[128 = 0]
1: [112, 91, 141, 106, 134, 225, 121, 113, 142, 123, 128, 151, 174, 156, 121, 155, 208, 158, 133, 140, 157, 126, 155, 138, 129, 85, 69, 105, 103, 108, 109, 114]
2: [109, 148, 167, 101, 120, 148, 99, 145, 137, 135, 104, 101, 115, 187, 138, 122, 144, 87, 104, 151, 136, 134, 139, 110, 149, 165, 116, 109, 123, 129, 146, 169]
3: [144, 110, 154, 135, 135, 85, 136, 117, 146, 112, 136, 127, 134, 137, 127, 126, 191, 112, 129, 89, 148, 113, 150, 170, 181, 113, 182, 121, 108, 145, 144, 103]
4: [136, 122, 110, 110, 112, 154, 130, 94, 125, 117, 165, 146, 192, 144, 116, 137, 165, 117, 139, 165, 151, 109, 131, 140, 129, 53, 116, 99, 145, 107, 90, 109]
5: [111, 99, 146, 118, 120, 79, 104, 167, 169, 113, 215, 86, 152, 153, 127, 156, 110, 146, 93, 129, 153, 108, 120, 150, 138, 105, 158, 178, 88, 134, 100, 89]
3 4 2
6: [122, 103, 157, 129, 118, 127, 139, 80, 95, 143, 101, 152, 122, 125, 119, 148, 209, 136, 149, 93, 154, 100, 93, 127, 141, 136, 191, 85, 135, 124, 180, 94]
3 4 2
7: [104, 163, 96, 144, 116, 100, 155, 85, 103, 111, 168, 151, 103, 104, 144, 143, 64, 151, 105, 129, 203, 116, 122, 127, 141, 67, 131, 156, 155, 125, 56, 150]
4 5 3
8: [116, 131, 152, 126, 111, 135, 96, 159, 133, 148, 126, 97, 87, 171, 132, 92, 93, 128, 126, 146, 149, 115, 112, 122, 137, 164, 139, 137, 95, 144, 194, 180]
2 3 5
9: [120, 155, 127, 101, 124, 221, 113, 104, 94, 106, 101, 167, 144, 150, 106, 107, 191, 123, 168, 154, 114, 143, 154, 121, 127, 113, 100, 96, 150, 121, 134, 141]
1 4 2
10: [119, 89, 158, 154, 129, 116, 143, 126, 131, 155, 134, 133, 135, 177, 109, 133, 209, 122, 166, 101, 120, 111, 117, 158, 148, 99, 180, 101, 111, 118, 153, 106]
3 6 4
11: [95, 161, 145, 130, 131, 116, 100, 150, 146, 128, 122, 100, 40, 178, 144, 80, 98, 109, 117, 106, 153, 105, 135, 119, 139, 190, 132, 133, 120, 129, 161, 182]
8 2 3
12: [140, 130, 98, 117, 160, 187, 134, 117, 111, 106, 160, 155, 192, 126, 131, 145, 169, 148, 135, 150, 129, 116, 159, 127, 153, 74, 88, 91, 124, 94, 80, 92]
4 1 9
13: [139, 91, 101, 142, 148, 179, 135, 77, 119, 100, 162, 186, 199, 159, 123, 137, 159, 118, 129, 137, 154, 129, 136, 146, 148, 61, 99, 104, 130, 94, 58, 82]
12 4 1
14: [102, 171, 141, 122, 126, 144, 71, 125, 124, 109, 67, 131, 89, 192, 128, 99, 137, 107, 112, 126, 145, 121, 147, 120, 132, 172, 115, 122, 100, 150, 163, 183]
2 11 8
15: [123, 132, 168, 128, 127, 118, 117, 130, 132, 111, 134, 133, 82, 199, 118, 105, 105, 106, 114, 138, 167, 110, 115, 135, 121, 175, 148, 135, 118, 137, 170, 200]
8 11 14
16: [119, 128, 110, 164, 127, 83, 136, 85, 96, 127, 163, 168, 141, 92, 130, 121, 59, 157, 104, 106, 189, 107, 127, 140, 123, 57, 145, 128, 160, 112, 96, 129]
7 4 13
17: [104, 153, 143, 104, 147, 161, 99, 110, 123, 152, 97, 131, 67, 187, 120, 87, 159, 115, 109, 140, 154, 121, 127, 122, 133, 156, 118, 125, 138, 145, 167, 172]
14 2 15
18: [122, 109, 135, 123, 130, 167, 113, 97, 135, 116, 171, 157, 213, 121, 126, 163, 171, 134, 159, 132, 146, 145, 136, 127, 130, 45, 96, 121, 145, 104, 75, 93]
4 13 12
19: [123, 173, 110, 142, 126, 78, 129, 88, 97, 123, 144, 143, 112, 146, 133, 106, 32, 148, 106, 144, 175, 126, 104, 130, 129, 67, 135, 142, 124, 114, 39, 168]
7 16 4
20: [125, 98, 143, 120, 107, 75, 123, 128, 162, 146, 123, 127, 115, 128, 136, 149, 172, 133, 125, 68, 132, 117, 97, 158, 158, 104, 195, 128, 145, 130, 146, 124]
3 10 6
21: [124, 159, 103, 153, 162, 92, 128, 77, 92, 134, 117, 160, 103, 114, 135, 113, 63, 143, 129, 141, 186, 132, 105, 109, 130, 65, 162, 97, 156, 144, 74, 155]
19 16 7
22: [124, 130, 134, 140, 129, 139, 76, 131, 135, 119, 141, 133, 130, 226, 123, 95, 114, 130, 109, 170, 155, 104, 88, 143, 127, 100, 121, 154, 118, 129, 161, 177]
15 8 17
23: [120, 175, 100, 140, 118, 81, 129, 127, 108, 92, 147, 149, 85, 119, 160, 113, 24, 150, 109, 151, 167, 128, 122, 132, 155, 109, 159, 137, 150, 126, 92, 177]
19 7 21
24: [133, 136, 127, 119, 111, 125, 100, 143, 161, 107, 234, 119, 157, 149, 126, 164, 102, 121, 115, 149, 121, 91, 121, 115, 144, 114, 115, 176, 115, 114, 73, 119]
5 4 18
25: [124, 87, 105, 124, 103, 90, 135, 167, 172, 120, 206, 103, 170, 157, 116, 144, 118, 134, 96, 112, 142, 118, 99, 161, 151, 84, 168, 173, 121, 131, 102, 119]
5 24 20
26: [136, 185, 97, 116, 133, 192, 135, 101, 101, 109, 118, 160, 164, 120, 116, 137, 156, 127, 150, 134, 116, 134, 189, 120, 147, 112, 101, 85, 128, 110, 98, 68]
12 9 4
27: [110, 172, 125, 133, 123, 104, 112, 106, 122, 117, 148, 148, 118, 123, 132, 108, 33, 137, 84, 168, 171, 131, 120, 118, 130, 89, 132, 154, 138, 117, 68, 168]
19 23 7
28: [108, 129, 105, 159, 154, 88, 121, 95, 146, 105, 157, 154, 159, 107, 126, 109, 51, 163, 92, 116, 212, 118, 78, 116, 138, 30, 136, 159, 131, 138, 52, 124]
16 7 19
29: [115, 101, 119, 100, 134, 186, 127, 79, 123, 123, 114, 168, 195, 191, 122, 126, 212, 100, 139, 135, 127, 128, 124, 110, 113, 87, 92, 104, 126, 120, 108, 147]
1 9 4
30: [108, 77, 151, 139, 141, 126, 120, 137, 161, 133, 220, 129, 189, 186, 140, 145, 145, 121, 110, 126, 136, 120, 142, 162, 150, 89, 140, 158, 105, 111, 113, 81]
5 25 24
31: [122, 96, 125, 155, 99, 103, 123, 175, 158, 91, 213, 122, 185, 156, 115, 151, 76, 137, 113, 175, 99, 126, 127, 153, 121, 93, 123, 186, 119, 132, 71, 113]
24 25 5
32: [126, 147, 152, 116, 96, 162, 101, 145, 139, 132, 108, 99, 95, 196, 101, 104, 172, 140, 139, 139, 128, 131, 136, 105, 129, 176, 116, 121, 105, 143, 137, 189]
2 14 17
33: [128, 119, 99, 104, 122, 180, 117, 81, 116, 140, 118, 173, 172, 189, 122, 128, 175, 116, 144, 158, 136, 146, 156, 124, 119, 91, 91, 117, 140, 112, 82, 110]
29 4 13
34: [120, 158, 103, 158, 128, 63, 113, 123, 96, 128, 155, 101, 84, 111, 131, 125, 47, 142, 111, 129, 154, 124, 99, 120, 147, 98, 161, 155, 155, 150, 99, 155]
23 27 19
35: [106, 171, 106, 140, 144, 98, 102, 101, 123, 115, 147, 144, 132, 103, 128, 106, 42, 152, 101, 156, 194, 121, 134, 132, 107, 76, 116, 174, 123, 125, 82, 133]
27 19 7
36: [119, 179, 138, 123, 108, 159, 93, 153, 147, 100, 71, 131, 80, 179, 124, 80, 153, 132, 135, 106, 128, 136, 145, 104, 131, 183, 100, 117, 135, 155, 141, 186]
14 32 17
37: [120, 131, 113, 153, 107, 81, 148, 124, 127, 153, 96, 117, 103, 104, 147, 131, 169, 137, 140, 87, 127, 99, 126, 149, 176, 137, 165, 110, 156, 122, 163, 74]
20 3 6
38: [117, 146, 158, 143, 148, 155, 119, 145, 161, 120, 148, 136, 103, 198, 126, 109, 140, 132, 95, 161, 164, 148, 104, 119, 135, 158, 116, 157, 116, 122, 134, 183]
15 22 2
39: [124, 89, 168, 132, 119, 116, 130, 124, 136, 146, 145, 141, 161, 128, 113, 140, 216, 113, 163, 94, 130, 118, 122, 147, 155, 100, 157, 114, 117, 112, 153, 68]
10 3 6
40: [84, 128, 139, 138, 119, 130, 134, 121, 122, 141, 87, 130, 92, 151, 123, 121, 231, 117, 141, 79, 133, 94, 150, 143, 159, 141, 202, 72, 151, 123, 184, 79]
6 37 10
41: [129, 68, 123, 100, 118, 103, 153, 99, 154, 130, 125, 125, 144, 173, 123, 131, 229, 135, 156, 104, 144, 129, 105, 158, 122, 92, 150, 100, 121, 126, 198, 94]
10 39 6
42: [124, 219, 165, 96, 134, 162, 119, 149, 130, 125, 94, 111, 62, 167, 116, 91, 121, 146, 134, 150, 149, 151, 133, 129, 131, 184, 103, 167, 131, 116, 143, 187]
36 17 32
43: [108, 167, 76, 122, 114, 85, 95, 98, 115, 113, 140, 134, 118, 124, 111, 117, 37, 134, 78, 143, 152, 118, 102, 123, 118, 95, 136, 170, 153, 148, 66, 148]
27 35 19
44: [112, 102, 169, 138, 142, 89, 116, 117, 136, 151, 150, 130, 130, 119, 116, 143, 186, 147, 148, 99, 134, 126, 89, 147, 165, 118, 169, 129, 131, 115, 187, 118]
20 39 10
45: [148, 101, 108, 117, 151, 168, 141, 105, 86, 121, 113, 175, 167, 145, 103, 130, 197, 108, 123, 143, 127, 105, 126, 107, 106, 56, 78, 102, 146, 118, 99, 149]
29 33 4
46: [136, 124, 121, 118, 118, 203, 117, 112, 142, 118, 132, 149, 188, 169, 121, 136, 161, 110, 140, 160, 140, 130, 148, 118, 105, 90, 72, 112, 147, 103, 91, 108]
33 4 29
47: [113, 86, 170, 107, 117, 143, 97, 166, 142, 122, 110, 120, 127, 202, 139, 120, 180, 131, 125, 138, 138, 109, 127, 118, 144, 151, 124, 146, 120, 154, 182, 152]
2 32 8
48: [121, 129, 172, 122, 109, 146, 88, 129, 145, 143, 119, 134, 136, 219, 117, 113, 169, 140, 132, 143, 147, 109, 117, 130, 133, 177, 125, 136, 119, 121, 160, 170]
47 32 2
49: [130, 57, 171, 129, 109, 115, 137, 83, 140, 144, 152, 140, 147, 163, 131, 157, 253, 96, 119, 103, 124, 86, 94, 166, 161, 124, 179, 134, 116, 114, 153, 77]
39 10 41
50: [135, 129, 94, 164, 124, 93, 128, 95, 119, 103, 144, 149, 140, 101, 120, 135, 83, 144, 110, 128, 200, 127, 98, 125, 123, 74, 125, 160, 136, 115, 64, 142]
7 16 28
51: [141, 107, 130, 129, 124, 97, 169, 120, 133, 148, 95, 133, 129, 127, 103, 154, 160, 135, 132, 102, 138, 102, 140, 152, 155, 124, 169, 114, 148, 149, 160, 90]
37 3 20
52: [106, 185, 139, 116, 112, 140, 103, 133, 120, 140, 63, 127, 65, 174, 101, 85, 145, 142, 126, 117, 151, 134, 126, 126, 134, 203, 138, 126, 117, 159, 180, 177]
14 36 17
53: [122, 97, 142, 145, 117, 71, 150, 124, 147, 160, 128, 117, 126, 130, 155, 143, 195, 137, 122, 113, 132, 117, 120, 132, 178, 118, 213, 144, 131, 126, 169, 116]
20 44 3
54: [135, 156, 123, 157, 121, 57, 148, 113, 125, 93, 126, 124, 110, 91, 113, 132, 26, 137, 105, 167, 184, 124, 90, 110, 166, 95, 149, 162, 120, 148, 102, 157]
34 23 27
55: [130, 64, 126, 104, 113, 189, 108, 114, 140, 121, 155, 178, 186, 192, 125, 155, 227, 122, 133, 121, 115, 126, 127, 136, 125, 74, 89, 119, 113, 79, 138, 77]
1 29 46
56: [124, 141, 98, 169, 135, 75, 150, 95, 95, 116, 152, 141, 140, 110, 126, 133, 51, 133, 116, 135, 166, 120, 89, 144, 142, 72, 143, 147, 147, 132, 83, 147]
50 16 7
57: [103, 198, 126, 133, 140, 101, 121, 106, 110, 94, 116, 134, 126, 114, 124, 93, 53, 130, 66, 168, 157, 135, 126, 118, 131, 93, 144, 153, 160, 167, 78, 159]
27 43 35
58: [131, 94, 117, 121, 131, 196, 117, 103, 84, 125, 131, 208, 178, 177, 109, 139, 201, 109, 144, 131, 144, 138, 139, 122, 140, 76, 51, 107, 127, 123, 119, 145]
29 45 33
59: [152, 99, 138, 126, 133, 123, 140, 99, 119, 148, 104, 143, 129, 133, 119, 99, 208, 147, 108, 108, 148, 97, 102, 136, 152, 118, 175, 96, 129, 114, 162, 110]
6 51 10
60: [121, 82, 144, 110, 142, 127, 94, 150, 178, 128, 209, 114, 196, 171, 113, 161, 131, 143, 113, 124, 120, 136, 117, 157, 131, 104, 135, 186, 95, 115, 100, 114]
30 5 25
61: [108, 84, 129, 118, 134, 122, 119, 120, 129, 131, 114, 104, 113, 147, 137, 154, 215, 131, 156, 100, 126, 100, 119, 130, 141, 102, 149, 106, 112, 147, 178, 90]
41 10 39
62: [132, 99, 155, 125, 107, 82, 123, 172, 157, 149, 212, 97, 174, 141, 134, 155, 105, 143, 125, 112, 109, 85, 85, 165, 136, 101, 160, 150, 102, 133, 107, 91]
5 25 60
63: [124, 133, 115, 130, 93, 72, 104, 149, 176, 117, 179, 80, 138, 112, 140, 146, 99, 130, 124, 137, 140, 117, 117, 173, 161, 95, 141, 178, 79, 134, 108, 130]
5 25 62
64: [128, 113, 157, 135, 120, 164, 98, 158, 137, 140, 134, 105, 109, 200, 147, 108, 168, 110, 125, 140, 124, 84, 101, 151, 135, 147, 111, 133, 92, 144, 156, 176]
47 48 32
65: [119, 168, 111, 135, 127, 120, 121, 97, 138, 105, 156, 117, 120, 119, 121, 120, 45, 121, 85, 140, 196, 137, 100, 128, 152, 71, 143, 165, 143, 159, 72, 160]
27 43 57
66: [142, 120, 131, 104, 145, 207, 138, 121, 114, 98, 136, 180, 183, 180, 121, 123, 213, 117, 133, 180, 104, 123, 137, 128, 136, 97, 85, 108, 144, 113, 111, 105]
46 29 33
67: [139, 117, 147, 137, 121, 73, 118, 162, 155, 94, 239, 126, 163, 124, 152, 168, 110, 134, 115, 137, 120, 90, 127, 160, 133, 67, 149, 159, 76, 91, 84, 75]
5 62 24
68: [131, 153, 124, 151, 128, 100, 117, 97, 116, 114, 124, 181, 111, 103, 140, 88, 46, 123, 115, 128, 172, 141, 112, 114, 139, 69, 126, 120, 134, 143, 66, 157]
21 27 19
69: [113, 144, 139, 97, 126, 166, 118, 111, 144, 118, 97, 111, 75, 195, 122, 61, 167, 106, 131, 148, 144, 130, 101, 114, 148, 147, 124, 135, 139, 134, 160, 169]
17 32 2
70: [124, 124, 158, 106, 136, 176, 89, 151, 149, 126, 114, 119, 125, 194, 130, 105, 177, 111, 129, 138, 138, 101, 118, 110, 139, 165, 121, 123, 101, 147, 169, 184]
64 47 48
71: [127, 46, 132, 145, 137, 114, 108, 73, 101, 160, 149, 145, 141, 169, 126, 145, 219, 112, 143, 94, 163, 104, 33, 171, 144, 39, 179, 128, 107, 123, 182, 77]
49 41 10
72: [127, 71, 131, 111, 108, 106, 123, 101, 106, 147, 141, 128, 150, 148, 118, 134, 226, 136, 150, 106, 134, 117, 131, 153, 141, 86, 172, 110, 112, 111, 180, 61]
39 41 61
73: [117, 90, 139, 125, 150, 237, 125, 127, 133, 114, 125, 170, 183, 173, 108, 133, 226, 116, 129, 174, 125, 126, 141, 148, 120, 86, 91, 92, 118, 108, 93, 92]
66 1 46
74: [137, 82, 121, 134, 119, 191, 126, 100, 124, 101, 192, 180, 225, 142, 100, 149, 182, 131, 153, 152, 123, 150, 120, 147, 131, 35, 87, 124, 131, 103, 68, 77]
18 13 4
75: [138, 100, 139, 98, 147, 187, 97, 122, 137, 104, 154, 169, 171, 187, 126, 146, 186, 115, 142, 134, 105, 132, 133, 130, 134, 119, 96, 100, 116, 82, 114, 97]
55 66 46
76: [101, 202, 94, 154, 130, 108, 137, 106, 113, 100, 131, 140, 100, 110, 121, 115, 38, 121, 88, 172, 178, 118, 136, 129, 125, 87, 114, 174, 136, 139, 73, 136]
35 27 57
77: [110, 169, 191, 119, 109, 130, 104, 150, 147, 122, 103, 106, 62, 196, 124, 143, 138, 129, 127, 139, 139, 138, 93, 128, 135, 181, 118, 138, 105, 147, 143, 182]
32 2 15
78: [101, 109, 133, 117, 98, 96, 81, 171, 149, 113, 180, 113, 164, 119, 131, 178, 84, 134, 93, 123, 128, 85, 126, 151, 152, 92, 151, 171, 96, 126, 119, 153]
63 5 25
79: [145, 118, 107, 102, 112, 181, 154, 99, 118, 136, 144, 156, 194, 121, 159, 127, 152, 145, 152, 143, 121, 95, 134, 136, 145, 65, 88, 118, 125, 103, 80, 97]
12 4 18
80: [159, 134, 108, 117, 135, 187, 139, 127, 126, 128, 145, 143, 196, 125, 119, 144, 179, 140, 156, 156, 113, 119, 139, 125, 137, 61, 112, 113, 136, 96, 74, 92]
12 79 4
81: [119, 119, 107, 112, 137, 191, 127, 79, 105, 104, 137, 175, 143, 149, 123, 102, 166, 122, 152, 135, 151, 133, 141, 151, 132, 95, 93, 86, 121, 104, 113, 127]
33 9 58
82: [131, 153, 115, 164, 151, 80, 119, 93, 118, 129, 120, 121, 87, 91, 147, 103, 44, 164, 110, 151, 195, 127, 108, 131, 148, 101, 141, 165, 151, 145, 83, 144]
34 54 35
83: [133, 89, 130, 100, 116, 103, 168, 114, 133, 155, 108, 154, 122, 163, 114, 129, 212, 135, 149, 109, 145, 95, 106, 134, 156, 86, 174, 110, 131, 125, 166, 108]
59 41 10
84: [115, 160, 148, 133, 121, 182, 89, 134, 133, 143, 109, 104, 115, 180, 105, 86, 205, 113, 117, 117, 147, 113, 142, 132, 124, 165, 115, 139, 113, 169, 172, 170]
70 32 17
85: [101, 148, 161, 131, 103, 133, 108, 150, 169, 95, 125, 88, 77, 195, 119, 87, 116, 134, 127, 124, 159, 126, 117, 128, 135, 172, 153, 123, 140, 126, 175, 184]
15 11 8
86: [121, 176, 136, 139, 103, 106, 127, 92, 78, 124, 102, 154, 83, 101, 117, 91, 64, 143, 125, 151, 192, 116, 131, 123, 143, 121, 122, 108, 141, 136, 88, 150]
68 21 82
87: [96, 202, 96, 145, 113, 102, 118, 107, 121, 116, 139, 140, 92, 113, 106, 101, 43, 130, 89, 149, 157, 120, 154, 123, 112, 121, 112, 122, 137, 122, 67, 157]
76 27 43
88: [141, 73, 111, 124, 130, 169, 120, 100, 130, 111, 156, 196, 178, 170, 115, 146, 147, 137, 135, 152, 133, 112, 128, 127, 150, 41, 114, 126, 144, 85, 61, 108]
13 4 74
89: [115, 181, 89, 115, 147, 206, 135, 107, 107, 106, 96, 162, 124, 131, 119, 98, 176, 103, 139, 149, 136, 136, 181, 118, 110, 134, 73, 82, 123, 113, 85, 119]
26 9 81
90: [127, 158, 105, 144, 158, 93, 128, 92, 118, 114, 109, 163, 98, 116, 142, 111, 54, 139, 74, 149, 185, 128, 128, 140, 141, 69, 147, 124, 151, 154, 92, 158]
21 68 82
91: [114, 193, 139, 98, 137, 157, 105, 118, 134, 108, 115, 114, 83, 196, 97, 88, 114, 95, 111, 144, 174, 130, 150, 125, 117, 165, 90, 142, 141, 159, 158, 194]
17 14 42
92: [124, 162, 113, 163, 133, 77, 132, 96, 120, 119, 161, 151, 132, 76, 141, 128, 64, 155, 114, 128, 161, 118, 93, 116, 152, 85, 130, 142, 138, 126, 61, 136]
56 50 7
93: [146, 148, 164, 128, 118, 162, 133, 136, 126, 142, 87, 127, 100, 166, 124, 84, 162, 141, 105, 120, 145, 149, 140, 134, 142, 176, 129, 96, 126, 146, 185, 182]
52 17 32
94: [136, 91, 149, 127, 110, 134, 97, 158, 173, 149, 234, 101, 196, 151, 122, 154, 174, 133, 113, 137, 134, 123, 115, 182, 132, 117, 155, 154, 115, 125, 123, 102]
60 30 62
95: [124, 181, 144, 178, 140, 81, 110, 119, 136, 97, 129, 144, 92, 97, 144, 98, 37, 131, 100, 150, 186, 131, 109, 120, 143, 132, 162, 133, 143, 152, 95, 149]
82 23 54
96: [145, 114, 132, 116, 143, 183, 119, 113, 137, 134, 161, 157, 188, 180, 99, 126, 163, 111, 128, 152, 125, 114, 103, 119, 136, 92, 72, 111, 135, 104, 117, 124]
46 75 66
97: [145, 80, 154, 127, 124, 120, 103, 163, 177, 103, 218, 120, 215, 152, 107, 146, 152, 134, 97, 169, 106, 108, 87, 155, 132, 88, 144, 152, 97, 124, 121, 106]
94 60 30
98: [127, 92, 125, 120, 114, 94, 141, 111, 132, 137, 122, 183, 154, 120, 134, 139, 187, 154, 140, 96, 140, 98, 104, 153, 177, 71, 174, 87, 128, 121, 143, 59]
83 39 72
99: [135, 183, 122, 192, 118, 78, 118, 116, 108, 104, 131, 120, 57, 129, 114, 136, 28, 152, 102, 123, 157, 125, 118, 132, 138, 133, 188, 150, 152, 148, 94, 147]
34 95 23
100: [119, 113, 146, 120, 127, 106, 131, 90, 115, 160, 70, 147, 101, 133, 123, 129, 227, 112, 126, 97, 148, 122, 111, 133, 139, 112, 162, 103, 130, 138, 182, 81]
6 59 83
101: [130, 138, 158, 137, 102, 129, 97, 150, 149, 135, 120, 99, 62, 170, 126, 91, 124, 117, 98, 127, 159, 153, 117, 140, 158, 167, 143, 130, 100, 144, 151, 179]
8 85 11
102: [122, 69, 131, 98, 125, 169, 112, 96, 113, 119, 152, 177, 200, 145, 122, 138, 164, 124, 111, 155, 118, 126, 71, 158, 137, 15, 124, 119, 148, 92, 92, 110]
88 4 74
103: [139, 158, 158, 140, 114, 109, 106, 164, 134, 122, 98, 128, 61, 190, 127, 124, 146, 143, 120, 141, 136, 138, 108, 110, 152, 170, 140, 165, 114, 157, 147, 175]
77 101 32
104: [147, 139, 104, 108, 137, 173, 121, 87, 127, 105, 165, 166, 200, 134, 132, 158, 167, 125, 145, 111, 117, 119, 156, 139, 120, 48, 95, 100, 117, 91, 87, 91]
12 18 80
105: [144, 112, 148, 128, 141, 110, 133, 95, 131, 129, 88, 165, 100, 130, 111, 122, 201, 116, 153, 87, 146, 115, 139, 125, 162, 124, 163, 92, 146, 130, 168, 89]
100 6 59
106: [127, 75, 158, 107, 120, 98, 129, 87, 157, 148, 134, 124, 151, 153, 109, 152, 233, 150, 163, 98, 106, 87, 136, 150, 150, 88, 174, 108, 139, 130, 174, 87]
72 39 41
107: [133, 116, 158, 101, 117, 177, 113, 148, 143, 134, 130, 115, 127, 224, 123, 104, 179, 124, 131, 174, 131, 111, 109, 144, 129, 146, 121, 149, 114, 147, 175, 185]
70 64 48
